(in the rows, 128 means zero)
Each row of numbers belongs to one of the nodes below and depends on some of the facts about them. Some rows are named. Which node is each other row?

Some facts about the nodes:
κ: points at; α: belongs to class
baklen {α=b}
basku {κ=naram, seza, α=b}
bokir {κ=vafes, trinik, α=a}
boskin {κ=kodrogrer, α=a}
bostal {κ=zavul, α=a}
bretrozu {α=a}
brigu {κ=stasku, α=b}
brival {κ=plelel, α=a}
dabram {κ=vafes, visis, α=a}
dagarak {κ=kazek, α=a}
datok {κ=baklen, α=a}
denos {κ=baklen, α=a}
depum {κ=trinik, α=a}
dranupli {α=a}
drekli {κ=visis, α=b}
dreve {κ=baklen, nadru, α=a}
duvus {κ=starol, lasor, α=b}
faklur {α=b}
faskote {κ=fleplek, α=b}
fegrin {κ=fomok, α=a}
fiti {κ=kodrogrer, α=a}
flabru {α=a}
fleplek {α=a}
flerak {κ=brival, α=a}
fliklobris {κ=skene, α=a}
flostim {κ=lopleplik, α=a}
fluflur {κ=grotal, kudro, α=a}
fluvin {κ=graflar, kazek, α=a}
foflun {κ=skene, α=b}
fogede {κ=plelel, α=b}
fomok {α=a}
fotun {α=a}
geklem {α=b}
gidratrol {κ=teflekol, α=a}
gigaster {κ=pugrem, α=b}
gipas {κ=grafum, α=b}
gipluk {α=a}
graflar {κ=plakon, skene, α=a}
graflis {α=a}
grafum {κ=baklen, skene, α=b}
grotal {κ=rabrur, α=b}
kalun {α=a}
kazek {κ=skene, α=a}
kegrol {κ=flabru, α=a}
klugrul {α=a}
kodrogrer {α=b}
kopogran {α=a}
kudro {κ=tipas, bretrozu, plaferar, α=b}
kuplim {α=b}
lasor {κ=baklen, α=a}
lepiner {κ=baklen, fleplek, α=a}
lidrur {κ=baklen, rutru, α=a}
lopleplik {α=a}
maplil {κ=vafes, α=a}
mapo {κ=dranupli, α=a}
matro {κ=fleplek, α=a}
nadru {α=b}
naram {α=a}
naske {κ=bretrozu, α=a}
nefo {κ=zofu, fleplek, α=b}
palem {κ=baklen, plakon, α=a}
peklas {κ=faskote, fleplek, α=a}
pekos {κ=gipas, grotal, tipas, visis, α=a}
pezuk {κ=fleplek, α=a}
plaferar {κ=skene, α=a}
plakon {α=b}
plelel {α=a}
plibos {κ=plakon, α=a}
plodrek {κ=grotal, vafes, α=b}
pofun {κ=graflis, α=a}
pudribrim {κ=pezuk, plibos, grafum, α=a}
pugrem {κ=klugrul, grafum, α=a}
rabrur {α=a}
rafur {κ=gipas, grotal, α=b}
ragrur {κ=kuplim, α=a}
redrum {κ=vafes, α=b}
rostik {α=b}
rutru {κ=trepu, α=b}
seplak {κ=gipluk, α=b}
seza {κ=lepiner, α=a}
simok {κ=rostik, α=a}
sivil {κ=geklem, α=a}
skagre {κ=zofu, α=b}
skaplar {κ=plelel, α=a}
skatragak {κ=baklen, fleplek, α=a}
skene {κ=baklen, α=a}
skobrok {κ=plelel, grafum, α=a}
skuris {κ=kuplim, klugrul, α=a}
starol {κ=grafum, α=a}
stasku {α=b}
stopim {κ=bretrozu, α=a}
stustenen {κ=simok, α=a}
sumetror {κ=plodrek, α=a}
tasam {κ=kalun, baklen, zagri, α=a}
teflekol {κ=palem, α=b}
tipas {α=a}
trepu {α=b}
trinik {κ=plakon, fleplek, α=a}
trogril {κ=fotun, lopleplik, α=a}
tromuklak {κ=boskin, α=a}
troplem {κ=zofu, α=a}
trumil {α=b}
trustatruk {κ=naske, α=b}
tudrobril {κ=datok, α=a}
vafes {κ=baklen, α=b}
vaflom {α=a}
vaplo {κ=skatragak, α=a}
veflik {κ=faklur, kegrol, maplil, α=a}
visis {α=a}
zagri {α=b}
zastu {κ=gipas, α=b}
zavul {α=b}
zofu {κ=plaferar, α=a}
zozulel {κ=kudro, α=a}
zuna {κ=vaflom, α=a}

Known rows:
maplil: [132 100  99 183  85 177 130 154 106 132 112 141 111  80 107 136 149 121
 123 112 202  96 159 162 131 189 138 129]
zuna: [118 108 107 123 104 129 133 126 131  95 103 131 118 154 127  81 106 138
 144 142 144 132 122 156 141 140 120 117]
dranupli: [109 113 125 123  76 122 131 121 131  90  94 128 114 178 140  79  95 126
 142 123 142 134 129 158 140 138 129 125]
skaplar: [119  79 122 152 117  98 121  80 115  92  88 127 116  84 110  92  79 128
 129 153 139 159 152 201 144 157  84 163]
lasor: [157  99  77 126 182 129 125 162 168 101  78 144 182 175 133 131 101 143
 110  88 149 139 108 171 189 168  94 132]
dreve: [141 102  91 126 155 127 127 147 155  98  86 139 164 172 133 117 102 140
 121 100 148 138 112 167 174 163 106 129]
flostim: [118 110 110 123 106 131 133 127 128  95 101 131 116 157 126  82 106 142
 141 142 142 133 120 156 142 141 120 117]
simok: [121 109 110 121 106 132 135 126 130  96 103 130 113 161 121  82 107 145
 142 153 141 129 122 157 141 141 120 115]
palem: [133 100  61  90 197 137  90 154 145 110  58 107 162 180 139 122  86 137
 129 110 134 170 119 163 178 174 122 114]
brival: [119  66 128 161 123  86 117  61 107  91  81 126 111  64 104  87  69 127
 127 162 135 166 164 215 143 163  73 177]
tasam: [136 103  94 125 146 128 127 145 152  98  88 140 155 173 134 109 101 139
 125 107 147 137 113 166 171 156 111 127]
gigaster: [155 140 169 125 128 103 141 124 141 146 163 120 101  78 106 155 119 139
 121 120  99 106  82  90 119 104 134 106]
rutru: [152 133 179 118 128  93 141 101 139 150 148 122  98 106 109 151 115 143
 123 107  95 113  86 106 121 112 134 104]
plodrek: [147 126 166 160 111 117 146  87 104 181 144 153  89  47 118 193 157 144
 133  92 158 102 106 112 114 151 135  82]
geklem: [138 136 196 118  95  84 137  93 136 142 146 121  92 126 125 147 104 125
 126  90  99 115  96 106 119 105 148 110]
kodrogrer: [157 144 202 126  83  97 145  96 143 136 159 111  90 154  92 147 125 133
 136 153  85  97 107 115 110  94 134  96]
kuplim: [138 139 196 116  91  87 139  98 135 140 148 121  94 123 126 146 107 127
 125  94  97 112  95 106 116 106 146 111]

Name these rows:
No name comes twice in this set of rows, the named rows included.
[125 109  91 126 126 114 138 104 130 104  95 159 107 150 138  74 120 163
 161 140 166 149 108 156 143 152 107  91]	fluflur
[157 165 141 132 133 112 146 158 143 131 174 123 126  12 125 178 125 147
 122 160 118 106  55  42 139  69  95 101]	gipas
[106 112 122 129  69 126 131 116 122  96  92 139 111 172 145  85 102 129
 144 122 156 133 132 161 139 139 129 121]	visis
[105  89  90 164 197 144 123 181 180  96  61 113 203 196 122 116 141 147
 149  55 166 126  39 138 166 157  88 128]	skene
[124 109 101 117 120 135 129 124 129 101  99 126 116 156 121  81 104 143
 143 155 141 139 122 157 142 146 118 113]	gidratrol
[122 104 103 162  87 158 133 138 110 119 105 143 111 109 122 121 135 128
 134 119 185 113 146 160 134 170 132 122]	dabram
[141 143 163 121 130  86 149  81 125 152 142 146 100  86 134 161 127 161
 146 129 119 131  69  94 127 109 112  73]	rafur
[156 126 172 166 112 130 138 122 117 178 160 131  93  39  98 194 153 127
 111  83 146  85 116 111 110 153 152 113]	redrum
[120 114 107 126  97 138 133 145 135  94 110 128 119 147 125  82 104 139
 137 147 144 123 122 144 142 135 121 119]	skuris
[159 114  88 141 107  94 121 141 175  85 122 153 101 168 122  44 118 127
 147  98 158 132 133 157 136 147 135 134]	bretrozu
[120 107 107 137 103 139 133 135 129 100 108 129 114 142 120  88 113 137
 141 141 150 124 128 156 138 148 123 124]	veflik
[118 108 105 136 108 135 136 120 121 101 101 141 115 141 125  94 117 144
 147 144 157 134 123 158 140 150 117 111]	sumetror

Now the same nodes, written a new way:
Some nodes and their rows:
fliklobris: [122  98 132 172 114 140  79 149  85 153 158 174 149 169 122 123 133 182
 112 131 103 119 137 106 111 118 157 149 122 128 125 106 129 147 129 114]
vafes: [135 116 162 114  92 118 169 154 119 140 156  84 146 142 128 175 141  75
  76 118 154 186 132 134 182  88 139 156 138 140 125 149 129 159 125 100]
gigaster: [110 131 131 147  96 111  74  92 133 163 150 120  84 117  87 147 152 119
 127 120 124 181  85 136 113 139 173 135  97 132 129 179  94 134 147  89]
dranupli: [140 121 131 118 121 113 122 124 100 123 161 154 154 116 101 115 120 140
 132 144 149 126 186 126 165 125 145 109 123 130 154 120 112 112 114 124]
naram: [129 132 139 120 126  95 131 137 119 113 145 142 141 132 136 121 144 139
 134 131 139 135 175 111 166 132 126 101 134 114 148  89 131 107 117 128]
flerak: [129 131 154 147 113 132 115 127  94 148 159 156 143 106 126 103 117 143
 204 155  96 126 136 120  98  98 162 110 113  66 158 151 134 114 118 106]
vaplo: [133 131 123 152 117  96 114 151 124 127 130 144 126 178 159 121 164 156
 135 126  96 124 142 115 114 119 118 133 130 114 137  87 142 119 123 117]
grotal: [120  82 150 117  87 147 157 121 145 118 139  99 128  58 114 154 133  87
  71 151 140 188 117 123 173 100 149 108 117 127 116 159 103 153 120  95]
brigu: [124 117 130 121 116 100 127  92 124 154 144 124 118 127 103 145 113 155
 131 158 136 157  84 161 135 120 131 164  91 121 133 174 110 131 122 105]
kazek: [120  98 145 158 119 140  83 147  71 154 182 180 170 166 104 127 119 170
  97 132 126 132 172  96 144 125 158 142 127 135 132 104 128 154 137 120]
naske: [125  76 120 136 118 136 124 118 119 107 138 163 148  96 125 108 110 177
 107 169 118 115 148 120 150 122 131 102 108 122 129 106 110 122 109 118]
matro: [145 134 115 142 123  77 131 145 123 130 120 155 122 168 149 110 172 134
 124 140  99 118 139 114  95 122 108 113 135  93 137  61 145 118 148 103]
nefo: [124 117 119 134 112  76 132 111 137 148 117 139 104 164 129 155 152 140
  99 172 103 159  56 127  85 119  86 136 107  77 111 110 136 145 164  88]
nadru: [108 122 162 125 111 108 121 135 128 140 156 107 130 157 127 171 138 143
 114 118 140 193 109 115 195 128 124 148 122 125 122 152 146 138 114 126]
zastu: [120 104 131 146  91 138 117 110 142 145 133 106  98  93 122 149 137 117
 113 141 111 179  70 137 122 108 157 131 100 112 119 179 103 145 126  86]
tipas: [127  73 137 132 101 154 132 144 118  97 152 144 158  65 121 114 122 123
  81 158 134 145 172  96 170 115 154  71 133 126 132  95 110 136 114 112]
fogede: [109 135 172 136 106 126 119 105 109 171 159 122 124 104 112 147 111 130
 187 164 101 178  72 129 110  97 149 129 100  46 141 201 135 134 134  95]

Rows to name:
No name comes twice in this set of rows, the named rows included.
[127 134 129 134 106 117  69 117 103 132 174 147 115  91  79 108 161 102
 119  99 154 163 194 100 159 155 201  77 126 154 157 123  86 115 147 109]	klugrul
[142  82 102 172  90 159 127 134 138 114 111 131 115  96 149 103 140 140
 117 140  73 110 119 143  85  84 163 114 102 134 123 123 103 128 102  84]	pekos
[157 122 140 113 110 115 154 149  81 141 168 139 171 139 105 118 121 108
 111 131 156 114 200 155 158  89 159 148 137 158 161 125 109 127 117 107]	flabru
[113 129 155 111 137  88 128  92 108 154 153  97 119 113  67 141  81 153
 127 177 184 201 143 181 216 129 157 132 125 127 132 108 112 166 114 116]	kodrogrer
[129 101 135 167 118 128  83 153  77 163 174 182 157 190 111 119 129 166
  99 130 112 125 162 106 106 119 154 157 127 130 128  99 130 149 148 107]	graflar
[117 120 139 113 115 102 124  99 122 147 151 122 121 122 100 150 120 138
 119 151 148 167  99 145 152 123 132 148 102 109 136 172 113 131 128 109]	trumil
[124 128 147 172 102 145  91 138  98 155 154 158 124 127 134 106 133 139
 192 135  79 136 122 106  83 108 176 103 114  74 149 147 136 122 124 101]	skobrok
[124 130 167 141 112 138 116 135  87 145 171 150 155  97 119 105 114 127
 198 154 106 139 151 109 116 100 167  91 127  57 161 156 135 116 125 109]	brival
[110 125 139 157 103 119  99 115 144 163 142 116  97 161 137 160 149 157
 140 119  97 174  63 127 118 120 141 163  99 114 118 169 133 140 120 106]	duvus
[148 127 129 140 116  89 136 161  99 144 146 148 145 181 138 123 161 112
  96 133 120 123 166 116 107 106 128 129 145 118 141  72 140 134 149  99]	trinik
[129 102 123 177 111 132  81 147  81 170 159 182 154 196 115 120 124 186
 109 139 104 113 143 119  95 113 153 168 115 134 131 108 127 145 136 105]	fluvin
[138  91 135 133 100 153 144 140 123 101 142 132 143  77 136 112 128 110
  98 140 129 136 173 116 157 101 167  90 132 138 137 114 103 128 107 106]	rabrur
[157 118 114 157 109 108 142 163 110 150 128 138 133 177 149 119 157 121
 108 119  97 110 141 146  85  82 135 158 127 136 135  96 128 132 126  89]	bokir
[133 135 130 141 118  88 116 147 106 135 142 153 129 161 134 114 173 118
 119 135 110 134 156 100 104 123 124  96 142  99 142  74 137 128 158 100]	pezuk
[127  96 130 132 125 109 120 139 108 117 151 171 157 127 119 115 135 143
  86 167 129 135 164  87 137 129 109  86 138  96 131  69 127 134 148 120]	zofu

The same nodes again, as new rows of numbers:
Known rows:
zozulel: [153 135  96 143 101 109 127 122 106 112 138 100 150 143 133 123 171 119
  82 127  85 135 128 118  92 132 109  89 101 143 158  99 166 128 130 164
 136 144 152 173 135  99 157 108 112 134 111 162 117 137 166 125]
baklen: [170 142 167 151 198 120 108  81  84  80 168 177 105 108 104 112 124 150
 150 167 174  91 167 155 188 147 209 173 172  94  85 160 114  87 123  94
  62  60  75 117 114 164  78  78 146 142 133 105  84  75 107  92]
dabram: [ 62 165  84 109 100  90 105 146  77 189 135 147 108  87 108 128 143 163
 162 101 166 156 113  84  86 122  82 147  84 141  83 162  98 138  67 151
  97 122 145 150 116 163 171 139  75 102 114 171 108 126 116  86]
trepu: [130  83 124 127 184 168 127 105 163 102 131 150  99 100 165 100  71 132
 106 160 124 121 135 159 167 144 151 153 124 118 124 140 101 112 147  90
  86 100 110  87 116 134 136 153 143 140 154 130 126 142 117 151]
sivil: [132 131 126 128 109 119 120 147 127 139 123 109 139 134 138 122 157 141
 126 127 127 136 111 128 101 124 100 136 130 140 132 117 127 136 127 152
 147 156 143 135 148 110 133 120 120 128 131 128 137 134 136 132]
vaflom: [143 119 106 109 156 135 108 130 155 127 136 107 137 103 165  97 115 156
 107 153 142 108 109 143 143 124  98 153 161  82  85 108 111 116 154 131
 115 162 123 111 128 106 136 170 132 144 130 119 127 133 155 119]
rutru: [118  91 152 145 139 154 145 130 144 109 119 147 105 130 124 137 111 108
 122 142 123 137 155 154 122 144 164 139  78 148 169 151 115 122 110  98
 131  95 130 106 147 128 124  92 128 128 157 139 138 138 104 166]
skaplar: [152 121 190  78 105  89 106 116 157  78 122  73  91 114  70 111 119  91
 122 117  74 159 120 156  70 110  91 140 169 140  71  97 173 126 175  86
 149 176 108 196 124 170  81 194 121  79 120 151 153 123  82 132]
pekos: [142 157  92 168 129  86  99 115 117 189 113  95 133 145  80 168 159 150
  67 151  93 117 130 126  83  90 122  61  82 138 125  83 157  94 104 176
 138 136 179 133 148  85 145 178  99 121 150 172 105 139 181 109]
brigu: [109  98 138 142 135 154 148 126 146 114 122 148 102 128 130 130  98 106
 128 135 112 141 154 151 128 142 155 128  85 149 165 151 116 124 118  91
 131  94 127 107 135 138 137 107 129 128 149 135 135 145 103 159]
fotun: [147 111 105 110 157 137 105 132 150 125 135 110 140 102 168  96 116 158
 109 153 138 112 103 139 143 125 101 157 159  82  82 104 110 116 154 127
 117 163 124 108 126 106 138 170 137 141 132 122 126 137 156 120]
zuna: [127 130 124 130 109 123 124 143 127 137 122 106 144 135 136 124 153 141
 125 129 132 134 112 130 102 124 105 131 131 133 129 116 127 135 127 152
 148 161 142 136 148 106 132 117 124 132 132 129 138 137 140 132]
gidratrol: [124 122 136 122 114 121 117 150 139 135 118 108 142 155 150 128 167 134
 124 114 136 136 127 118  97 128 113 125 137 143 147 114 128 136 117 165
 147 155 153 145 164  86 110 117 126 132 140 131 146 135 139 141]
datok: [173 169 182 156 133  86 103 138  57  89 150 143 157 149  66 153 191 158
 159 161 188 104 144 126 132 137 201 169 175 119 101 142 151  85  95 179
 133  81  84 173 158 130  60  76 128 137 108 112  90  57 123  80]
fleplek: [144 153 171  65 103  99 163 114 171 139 123 148 104 126 159 123  67 176
 159 127 101 111  99  99 184 139  83  64 154  54 119 146 129 135 182 149
 149 128  75 107  66 134 134 157 165 157  48  79  92 166 114 126]
veflik: [106 135 120 121 103 118 122 148 113 149 122 121 132 122 139 120 153 142
 145 112 147 146 111 119  98 123  92 149 116 140 126 136 110 148 108 152
 141 154 145 139 143 124 145 113 112 123 128 139 142 135 126 130]
plelel: [161 108 184  66 149  93  96  92 169  74 139  74  93  85  95  92  86 116
 104 147  81 158 112 161  72 110  89 162 176  90  61  91 149 114 183  79
 138 177  94 194 106 171  79 207 132  95 115 141 140 120  89 123]

Name these rows:
No name comes twice in this set of rows, the named rows included.
[ 54 150  92 153 142  86  98 104  99 195 119 160  86  87  59 191 100 149
 135 144 124 160 183  96  76 135 119  72  49 153 111 175  98  94  58 105
  55  58 159 124 122 161 174 168  59  92 153 193  95 149 101  91]	plodrek
[ 96 143 129  96 102 115 111 150 138 154 127 133 127 153 166 128 137 141
 152  71 132 147 128  88 121 132  95 103 150 144 140 137 114 162 106 151
 141 142 142 156 139 120 128 141 137 132 108 106 125 143 123 113]	depum
[140 122 168 103 107 106 117 138 141 106 119  90 123 129 104 123 152 121
 127 123  99 155 119 140  78 127  98 133 147 140 114 111 144 134 148 123
 149 164 130 178 144 132 111 146 119 110 125 136 146 139 106 134]	flerak
[ 49 166  80  85  93  88 100 150  65 194 147 171  99  70 115 122 133 161
 171  67 188 164 110  67  79 128  80 167  70 144  77 181  95 175  57 149
  67 107 143 161  97 180 177 122  60  94  99 181 106 118  92  73]	maplil
[103  83 165 121 158 154 118 144 164 100 117 159 107 173 167 143 116  94
 120 106 128 139 214 129 129 152 190 108 128 153 181 146 112 132  88 110
 139  75 140 129 175  86  75 106 145 136 160 123 133 127 100 166]	teflekol
[ 81 133 131  72 148 137  92 154 175 145 125 150 142 185 183 121 126 105
 161  46 134 130 216  54 173 135 151  65 179 150 149 111 112 154  82 133
 149 105 160 171 176  79  67 199 161 145 126  89 124 122 139  92]	plibos
[ 84 131 124  93  90 113 210 112 156  76 105 159  84 163 138 173  64 176
 157 139 102 121 111  85 139 148 162  96  73 140 171 178 121 154 143 107
 154  57  76 113 128 100 139  92 145 118 119  84 121 153  80 175]	nefo
[155 174 101 183 106 164 156 101  57 144 119 161 120 154  52 157 129  51
 177 116 135  84 121 164 194  58 204 144 176 140 143 141 157  95 106  79
 156 118 115  78  78 190 155  82 151  85 163  92 118  48 130  87]	grafum
[129 101 137 143 121 166 173 117 117  90 147 167 116 131 148 110 134  65
 105  97  84 153 170 156 143 150 132 106  73 155 182 148 135 160 132  94
 112 108 134 138  92 166 160  87 138 141 125 161 119 142 116 160]	trustatruk
[160 138  92 136  98 136 161 122  73  81 190 145 176 131 167  93 184  69
  71  70  79 150 134 139 129 144  87  96 100 149 173  95 177 187 154 156
 101 166 149 190  72 165 167  85 130 149  60 181 104 130 178 111]	stopim
[159 107  67 169  98 162 191  53  81  68 183 139 116 145 148 102 150  62
  53 126  74 138 186 136 119 151 162  76  53 152 186 124 194 149 132  96
  74  74 134 189  81 145 176  84 111 138 106 194  97 129 169 137]	kudro

